Table B holds the same points as the rows below and some others, measured another way and shuffled. Each row below is followed by which row of B it is.
B:
1: [ 163   67  -21 -253   59   58    2 -233   -6   -9  -23  -84  223  255
  270 -264 -276 -140   40 -277 -164    6]
2: [ -17  103 -327  271  -29  143  -18 -312   85 -267 -102  -92  228  160
  -81 -185  -79   56 -421  -92    7   56]
3: [  49   24 -418  -37  190   73   86  113  560 -200  -64 -519  127  112
 -256  172 -542  -62   34 -189 -139 -140]
4: [  34   64 -219 -137  101   -6  -91  -53  146   -7 -308 -210  -88   13
 -530 -291   50   70  137  -62   57   58]
5: [ -15  -25   40  164 -138  -12  -97  -75 -136   34 -105   57 -288   75
 -178 -167  354 -153  241   75  117  -44]
6: [ -34  -23 -275  171   66   17  -88  -59  314   35 -203 -131  200 -180
 -126   96 -297  126 -158   56  128  -22]
7: [ 303   83  -58  155 -236 -189 -165 -195 -470  558  -42  421  145  -50
  449 -132   28  -47  334   25  235  201]
8: [  50  -19  215 -327    9  -96  -93  -80  -46  298 -116  202  213  -68
  500    3 -220   66  208   31   55  -27]
9: [ -98  -48   -7  -83   -4  353   27   -3  465 -579  105 -412  -51  387
 -200  246  -98 -238  -35 -151 -222  -95]
10: [ -32 -105   17   93   87  -80 -155 -189   62  253 -297   59   56 -263
  -16 -240 -106    8  -49   63  148  -97]
11: [ -55 -110  238  188 -114  170 -455 -645 -215  193 -419  479  291 -322
  -33 -464  308  148 -516  145  340  349]
12: [  91  -15   38 -295   66  227 -138 -203  188 -164 -142 -190   74  189
 -240 -203  -55 -136   35 -228  -93  134]
13: [-369 -263  509 -835  462 -252  -54  331  592  316 -509 -154  -78 -513
   67  105 -414  276  376  273   49 -493]
14: [ 532  262 -391  209 -295   66  -65 -373 -474  148  178  154  293  448
  311 -274  -54 -229  147 -363  -16  398]
15: [-212  -48  -53   97   70  114 -162 -221  206 -190 -360  -76  -10 -119
 -449 -237  169  147 -316  108  132    3]
16: [ 451   99 -558  437 -143    3   42  -37   12  148  265 -227  128  276
  178  128 -462 -426  297 -325  -81   36]
17: [-188 -206  312   15   -7  -74 -131   19  139  226 -163  167  -41 -280
  294  189  -63    3  122  271  168 -224]
18: [ -52  -56  152  229 -131 -239   20    5 -275  278  -21  199 -301  -21
  346 -122  196 -206  377  159  107 -307]
19: [ -72  -37  -36  109   41   -6 -142 -254   50   90 -274   75  126 -169
  -28 -216  -32   93 -203   67  149   -4]
20: [-108 -127  129 -289  116  115   33  232  493 -230   -5 -398 -207  155
 -138  275 -192 -220  343  -39 -159 -281]
21: [-119  -77   76  297  -85   45 -138 -269 -125  -53 -215   68 -262   -8
 -267 -385  416 -143  -71   78  126  -82]
22: [-190 -169  422 -242  117 -195 -161 -115  -50  384 -388  254  -75 -351
  197 -288   79  109  136  233  181 -210]
23: [  54   66 -223  272 -111  179  -13 -247   59 -238   49  -74  182  247
   94  -30  -99 -111 -240 -120  -41   37]
24: [  51  108 -231  411 -186  108 -121 -456 -260 -107 -131  168  124  141
  -76 -387  269   13 -361  -33  136  200]
25: [ 318  119 -350   60  -66   -1  -97  -52  -48  140  -74 -146  -36  154
 -302 -160  -38 -153  342 -202   43  186]
26: [ -94 -108   57   16   27 -125 -133   84  128  249 -267   35 -144 -274
 -121   40   30   54  242  214  208 -131]
27: [-137  -44 -178  192   39  226  -65 -132  382 -365 -134 -268   33   70
 -342   28  -61  -34 -292  -10  -14  -51]
28: [ 141  191 -223  188 -166   55  -76 -413 -375  -77 -125  117   32  286
 -143 -546  343  -19 -131 -143   60  214]
29: [ 224  115 -258  -93  -13   40  -80 -177   36   84  -90  -31  320  105
   84  -88 -276   49    8 -174   17  193]
30: [ 116  -14 -213  196  -80   80 -173  -83  106   47 -144  -85  -33  -18
 -325   -7   27  -83  116  -19  129  127]
31: [-247  -96   45    2   72 -106   68  182  295  -21 -113 -133 -129  -84
  105  215 -143   44  136  196   37 -375]
32: [ 111   17 -184  -48   20  166   94  -16  339 -227  189 -291  272  314
  333  283 -552 -214   10 -235 -220 -103]
33: [-107  -23   15   15   28  -33    1  -63   90  -26 -144  -51  -47   12
   40 -101  -12   -3   18   49   27 -176]
34: [ 296  158 -440  185 -112  168  -32 -238    9 -137   68 -167  239  331
  -63 -104 -202 -155  -57 -301  -68  225]
35: [-136  -56 -297  508  -55  172 -139 -186  275 -233 -197 -146   -9  -90
 -474   11   93   25 -362  105  170    9]
36: [ -40   85  -37  171 -179  -97   46   38 -248  -68  -34   -3 -464  262
 -195 -200  496 -161  378   72   51 -148]
37: [-103 -130   24  231  -62  -63 -189   48   73  167 -259   11 -333 -236
 -403  -18  281  -55  246  234  246  -93]
38: [ -33  -29   55  -23    4 -230    3   78  -37  303 -115  100  -60 -120
  306   15 -105   15  306  139  107 -224]
39: [  20   -3   20  132 -114  -96   -6  -53 -124  148   12  117  -36   68
  328    9  -13 -109  200   54   59 -127]
40: [ -15   14  -98  211  -90  115   30 -131   67 -223   64 -117  -27  257
   79   -7  -12 -199  -46  -66  -73 -114]
41: [-344  -36  434 -247   67  -74  -23 -310 -146  -55 -305  275   46  -31
  366 -423  235  222 -270  181   46 -229]
42: [-254  -93  309 -371  154 -224  -16  116  112  207 -315   57 -133 -213
  158  -80  -13  173  264  240   92 -324]
43: [-520 -266  312  280   84  108 -152 -307  299 -184 -359  126   60 -370
   59  -65   83  160 -651  353  176 -304]
44: [-374 -149  410  -98   64 -108 -102 -136    3   66 -358  197 -150 -244
   81 -241  264  156  -89  305  161 -286]
45: [ -83  -35 -249   14  145   82   10   59  511 -179 -121 -360  122  -11
 -171  196 -406   32  -99  -35  -43 -151]
46: [  50   39 -283  -72  124  -29 -107  -60  241  120 -297 -135  192 -156
 -244  -81 -269  186  -19  -16  115   69]
47: [ 281  199 -493  875 -473  -22  -16 -282 -514   97  237  278   65  284
  309  -21  208 -202  -12  -20  181  184]
48: [ 433  214 -422  144 -219   74  114  -84 -168  -68  333 -158  117  588
  286   38 -233 -366  333 -382 -182  128]
49: [-296 -217  239  -32  168   92  -47 -146  429 -107 -162  -57  215 -185
  336  119 -374   11 -350  114  -31 -326]
50: [ 211  189 -433  255 -113  214  154 -246    5 -425  246 -301  123  628
   86 -138 -172 -330 -127 -394 -264   14]
51: [ -47   49 -329  620 -232  138    5 -105  -36 -362   22 -172 -374  289
 -501  -93  454 -238  -23   19   61  -47]
52: [  69   92 -211  -65   42  -83  137   51  120  -13   28 -194   78  204
  225   25 -328  -65  183 -124 -116 -179]
53: [ 283   -5  103 -422  -25  352   19  -76  299 -272  355 -289  313  567
  501  313 -561 -444  230 -442 -385   61]
54: [-155  -64  102 -168  112 -145  -65   35  117  143 -314  -20 -137 -174
 -124 -152   40  109  179  145  116 -194]
55: [-204  -42 -287  254   35  182  131  185  567 -527   54 -524 -192  231
 -353  349 -150 -148  -35    3 -126 -302]
56: [  43   68 -214  175  -84  -14  -54 -117  -49    4 -123  -15  -22   76
 -133 -137   85    0   41    3   99   29]
57: [-195  -86  -77  310   12   32  -69 -221  220  -18 -163   85  303 -203
  273   89 -245  150 -451  168  136 -141]
58: [  50  135 -115  -11  -22   20  -16 -354 -203  -86 -161   39   95  231
    4 -503  128   15 -149 -145  -20   60]
59: [ 203  -48  211 -407  -39  292  137   49  339 -282  497 -279  289  593
  861  528 -686 -503  310 -388 -448 -160]
60: [  21  -49  -21  333 -207   17 -170  -82 -119  116  -98  123 -219  -46
 -157  -15  308 -137  184  141  212   36]
61: [-233  -71   91   38   29    8  -48  -69  138 -109 -226  -32 -131  -58
 -136  -98  145   61  -74  160   82 -185]
62: [-305 -177  366 -214  186   37 -238 -283  125  -10 -524   62 -132 -283
 -371 -501  294  127 -209  160  136 -121]
63: [ -14  -36 -160  175   -6  124 -130 -122  151 -132 -189 -181 -145   40
 -491 -165  154 -105   -3  -31   71   32]
64: [  51   18   43 -104    7 -149 -256 -277 -224  423 -418  322  160 -299
   -1 -410  118  250    7  112  289  181]
65: [  -1  -24 -347  557 -135   49 -140 -105  109   16 -131  -26  -11 -132
 -275   84   43  -17 -116  123  230   50]
66: [-175  -12 -275  370  -30  123    1  -67  344 -273  -71 -165  114   -9
  -98  218 -153   69 -321  102   69 -113]
67: [ -19  -25  260  -94  -37 -285   26  -29 -299  381  -92  248 -145  -32
  526 -218   59  -86  388  107   66 -288]
68: [-100  -12  -95 -109   94  -19   13  138  252 -126 -197 -292 -276   64
 -438  -60   63  -38  265   19   -4 -186]
69: [ -62  -77  143 -517  283   42  -22  -17  354  -94 -250 -319  -43   57
 -192 -237 -222  -68  161 -158 -162 -196]
70: [-381  -39    8  429 -115  176   88 -157  142 -579    5 -112 -219  248
  -80    0  321  -84 -380  154  -30 -305]
71: [  13  114 -147  -32   24   28  -92 -310  -86  -48 -271   29  134   79
 -168 -432   94  153 -194  -70   64  119]
72: [-193  -88   75 -182  243 -102   16  -85  287   73 -252  -67  206 -179
  272 -107 -396  137 -165   56   -7 -300]

[ 435  229 -359  342  260 -201  123  118  361 -534 -314   93 -291   99
  362 -225 -153  330  -74   40  728   52  619  197 -351 -174]
37
[ 181  -37  333  -67   -2  137 -258   28   28   34  -23 -414 -175 -148
   16   54 -220 -158 -215 -176  -76   57   50  178  -25   35]
28
[ 154   29  223 -217 -448  -57  265   76 -312 -179 -378  149   33 -232
 -168  127  124   20  224   39 -285  -33 -240  -26 -108   24]
69
[-147  -12 -146  206  -80  -21  163 -156   14 -168  -29   84   85  -79
  101   65  200   19   81   87  209 -153   31  -89    3  -85]
6
[-193  -61  142   23 -323  -27  253   20 -196 -252 -189  153  154 -267
  141  141  266   26  255  188 -100 -130 -180  -86  -51   -9]
3
[ 270  -78   74  231  209  -40 -191  201  201 -417 -239 -226 -282 -151
  248  -23 -171  158   14 -475  304  307  206  491 -125   22]
51
[-194   24 -311  237  -49 -135  150  227  -58  -59 -176   -9   36  322
  123 -316  -84   77  144  178 -149 -233  105   28   -1 -176]
38
[ 185  -29  148  220  -15    4   30  391  -56 -186 -485 -190 -204  111
   98 -268 -278  215  199 -440 -279  165  125  536   24   33]
36
[ -46 -104 -194  -82  143 -146 -399  -71  152 -177  306 -279  -91  -68
   93  172  -44 -272 -204   14  299    0  -55  -51 -160 -149]
23
[-233  -62  -88  -73 -159 -135  -65  182 -145  -94  -12 -115   68   89
  118  -33  -38 -167   97  276 -260 -180 -153  -93  -90 -151]
52
[  79   99 -289   98 -119 -149  197  102  -89  -35 -238   68  -26  210
 -123 -222  -49   79   69   42  -29 -164   63    2  -48 -131]
22
[-136    5   56   68  -95   88   25 -133   -6   42   67 -130   45  -66
  109   42   35 -133  -96  254   17 -243   63 -156   -8  -75]
29
[  19   -2   62  181  -30   49   43   12   14 -119 -167 -123  -69    5
   96  -36  -66   33   47 -118   -5  -27  117  150   13  -37]
56
[ -41   -4 -136  490  160   53  133  -92  205 -247 -129   -5  -64   -2
  260  -83   66  194   49 -176  400  -29  325  193   51  -63]
65
[ -84  -38  177   65  -11  110 -130 -110   78  -72   94 -248  -40 -140
  223  115  -24 -159 -130  114   87 -109  103  -24  -34  -52]
34
[ 118 -103  -61  -32   -9 -134 -116  -61   58 -339   14  -25  -65 -332
    4  237  158  -40  -16 -199  381  146 -125   62 -155  -17]
27
[-621 -266 -314   19 -161 -155 -125   71 -266   96  195 -146  242  229
 -129   15  107 -284  246  -32 -470 -206 -498  -84  206 -156]
59
[  95   81   87  442    0  151  296 -115   99 -201 -323   41  -72  -36
  199  -74   33  253  112 -179  206  -44  347  218   67   -7]
30
[ -99  -59 -146  -11 -144 -159   76  -18  -51 -295  -29  109   79 -195
   83  145  221  -34  105  142  197  -73 -137 -119 -138  -86]
45
[ -83 -136 -114   27   32 -116 -204  122   -1 -156   24 -198  -53  -18
   47    9  -48  -92   27 -171    8   49 -122  143  -37  -76]
40
[ 153   -6  -67  261  136  157  -39 -343  182  163  121 -173  -90 -167
 -190   26   67    1 -325 -346  501  -32  175   65  156   33]
11
[  77 -183  -48 -100  -64 -179 -164   95  -53 -321  -42  -51  -56 -324
  -80  205  129  -38   81 -360  186  217 -298  177 -111   28]
9
[ 375  152  243  -35 -167    9  167   36   15 -315 -340   37 -154 -253
  154   63  -28  116  -34  141  194    3  224   43 -263   -3]
4
[ -59 -143   88 -287   48 -118 -543   73   59 -205  288 -435 -115 -140
  183  244 -154 -416 -196  128    9   43 -173  -37 -238 -123]
50
[ 135   53 -158  511  204   25  123  102  212 -214 -286  -71 -184  134
  242 -285 -124  297   21 -269  319   20  432  365   25  -53]
60
[-274   85 -131  582  105  205  188   -7   93  244 -114 -212    6  468
  248 -441 -216   90  -20  122 -148 -377  462  102  249 -151]
7
[  55  114    0   49 -138   -6  182 -151   28 -203  -94   84    0 -135
  148   81  109   -5  -41  323  245 -196  167 -181 -158 -100]
46
[ -86 -218 -444   11  -29 -234 -120 -125  -85 -122  132   20   57 -108
 -419  181  251  -99  104 -578  224  138 -454   88  106  -45]
43
[-323 -140  -91  -21 -141  -51  -96  -74 -139   21  144 -141  121   21
  -60  119   82 -239   76   16 -204 -159 -274  -99   89 -108]
53
[ -98    6   -9  269 -166   66  305   12  -97   -2 -239   72   70    1
   31 -140  106  134  132   14  -65 -182   75   35  109  -17]
10
[ 131   99 -406 -124 -118 -342   56  205  -92 -235 -182   83  -60  220
  -78 -146  -79  -17   77  189    4 -106  -30  -80 -253 -217]
42
